Below are the code and all the weights of a small trained network. Each question names an input and a class and asks about switching units off, where a switched-off unit gives its printed mean instead of its output.

import numpy as np


def w(rows, s, z=0):
    codes = np.array(rows[::2]) - 128.0
    scale = np.full(codes.shape[1], s)
    scale[-1] = z or s
    return codes * scale


def f(y):
    return y / 2 * (1 + np.tanh(0.7978845608 * (y + 0.044715 * y**3)))


def log_softmax(a):
    a = a - a.max(-1, keepdims=True)
    return a - np.log(np.exp(a).sum(-1, keepdims=True))


def net(x, mask):
    res = np.array(x, float).reshape(1, 5) / 4 @ E
    y = f(res @ A[0][:, :-1].T + A[0][:, -1])
    res = res + np.where(mask, y, B[0][:, -1]) @ B[0][:, :-1]
    return log_softmax(res[-1] @ U[:, :-1].T + U[:, -1])


A, B = {}, {}
E = w([
[225,89,199,148],'x0',
[65,158,159,215],'x1',
[135,31,60,166],'x2',
[65,1,193,117],'x3',
[120,165,142,199],'x4',
],0.0051)
A[0] = w([
[119,115,126,118,87],'N0',
[242,200,118,156,91],'N1',
[137,146,89,107,190],'N2',
[132,123,110,115,162],'N3',
[152,38,109,176,152],'N4',
[157,90,99,111,114],'N5',
[168,146,134,126,114],'N6',
[69,160,52,251,147],'N7',
[122,131,118,168,173],'N8',
[137,85,109,100,138],'N9',
[124,140,133,96,138],'N10',
[147,95,91,141,175],'N11',
[157,139,147,158,190],'N12',
[130,159,93,87,183],'N13',
[105,142,124,136,115],'N14',
[139,158,79,97,190],'N15',
[116,142,114,125,121],'N16',
[118,31,93,55,140],'N17',
[121,153,53,99,137],'N18',
[143,27,159,208,203],'N19',
[143,135,202,101,227],'N20',
[144,129,147,110,162],'N21',
[94,136,148,155,138],'N22',
[71,142,136,155,98],'N23',
[155,136,134,134,121],'N24',
[136,136,95,120,199],'N25',
[111,74,118,82,95],'N26',
[161,94,109,110,107],'N27',
[78,62,202,112,250],'N28',
],0.014,0.0026)
B[0] = w([
[125,125,108,130,125],'N0',
[191,174,18,252,208],'N1',
[163,163,164,100,160],'N2',
[142,142,130,107,140],'N3',
[197,48,180,122,210],'N4',
[156,77,93,95,154],'N5',
[144,135,94,160,138],'N6',
[44,65,228,199,241],'N7',
[119,118,154,150,149],'N8',
[161,105,78,108,163],'N9',
[110,161,140,131,136],'N10',
[179,103,151,107,161],'N11',
[117,134,127,183,154],'N12',
[138,186,178,106,167],'N13',
[99,107,134,127,133],'N14',
[170,177,180,100,173],'N15',
[112,124,145,116,132],'N16',
[195,154,9,79,237],'N17',
[139,172,213,85,177],'N18',
[209,45,240,160,248],'N19',
[151,183,185,179,188],'N20',
[136,142,120,157,142],'N21',
[100,82,126,149,149],'N22',
[76,68,101,153,155],'N23',
[130,127,111,154,131],'N24',
[158,146,156,104,154],'N25',
[142,134,50,130,173],'N26',
[139,74,82,113,149],'N27',
[197,139,129,252,253],'N28',
],0.027,0.0062)
U = w([
[157,231,3,143,162],'0',
[136,190,158,28,95],'1',
[187,95,46,81,97],'2',
[31,68,99,141,12],'3',
[68,159,173,103,194],'4',
[64,95,44,79,6],'5',
[136,106,196,210,195],'6',
],0.0052,0.0019)

Each question gives the input, the list of numbers given to net, and the class t.
The units are the neurons (one row each of A and B). Each row of codes is followed by its name. A weight is (code - 128) times the scale printed after its matrix; where a second scale follows, it is the last column's (A, B and U).
mask holds one flag per neuron, in row order. A switched-off neuron (its flag False) gives its mean, the last column of its row in B, instead of its output. The means were averaged over made-up inputs and are rounded, as every weight is.
A unit's drop is (log p(t) with every unit on - log p(t) with that unit switched off) / (log p(t) with every unit on - log p(t) with every unit switched off).
The circuit of an input: a set's keep is (log p(t) with only the set's units on - log p(t) with every unit switched off) / (log p(t) with every unit on - log p(t) with every unit switched off). Starting from the 12 units with the biggest drops (on a tie, the unit counted first), units are removed one at a time, each time the one whose removal leaves the highest keep (on an exact tie, the one counted first), for as long as the keep stays at least 0.8.
circuit, biggest first: the units of the circuit, biggest drop first
unit that matters most: the unit with the biggest drop
k most important neurons: the k neurons with the biggest drops, biggest first
drop when u is switched off: that unit's drop, to one decimal
input [-5,-4,8,-1,4], class 1: circuit, biggest first => [N28 N1 N18]
input [-5,-6,-7,-6,1], class 1: circuit, biggest first => [N18 N28]
input [-6,-7,7,-5,6], class 1: circuit, biggest first => [N28 N18 N15]
input [-5,-5,1,7,-4], class 0: circuit, biggest first => [N17]
input [2,-5,5,-4,-1], class 2: circuit, biggest first => [N28 N5]
input [-6,7,4,-3,7], class 3: circuit, biggest first => [N28 N19 N23]
input [4,-4,-5,7,-3], class 0: 2 most important neurons => [N17 N7]
input [5,-6,-3,4,0], class 0: circuit, biggest first => [N7 N17]
input [-8,8,0,-4,-7], class 4: 2 most important neurons => [N28 N19]
input [-1,-7,0,2,7], class 2: 2 most important neurons => [N7 N1]
input [-3,-4,0,-2,5], class 1: 2 most important neurons => [N28 N19]
input [6,-1,-1,7,-7], class 2: 3 most important neurons => [N17 N7 N26]
input [-3,5,-3,-7,-6], class 4: drop when N28 is switched off => 0.4
input [-3,-7,0,2,-3], class 0: unit that matters most => N19
input [-3,-8,-3,0,7], class 1: drop when N17 is switched off => 0.2
input [8,-1,7,7,-8], class 2: drop when N17 is switched off => 0.8
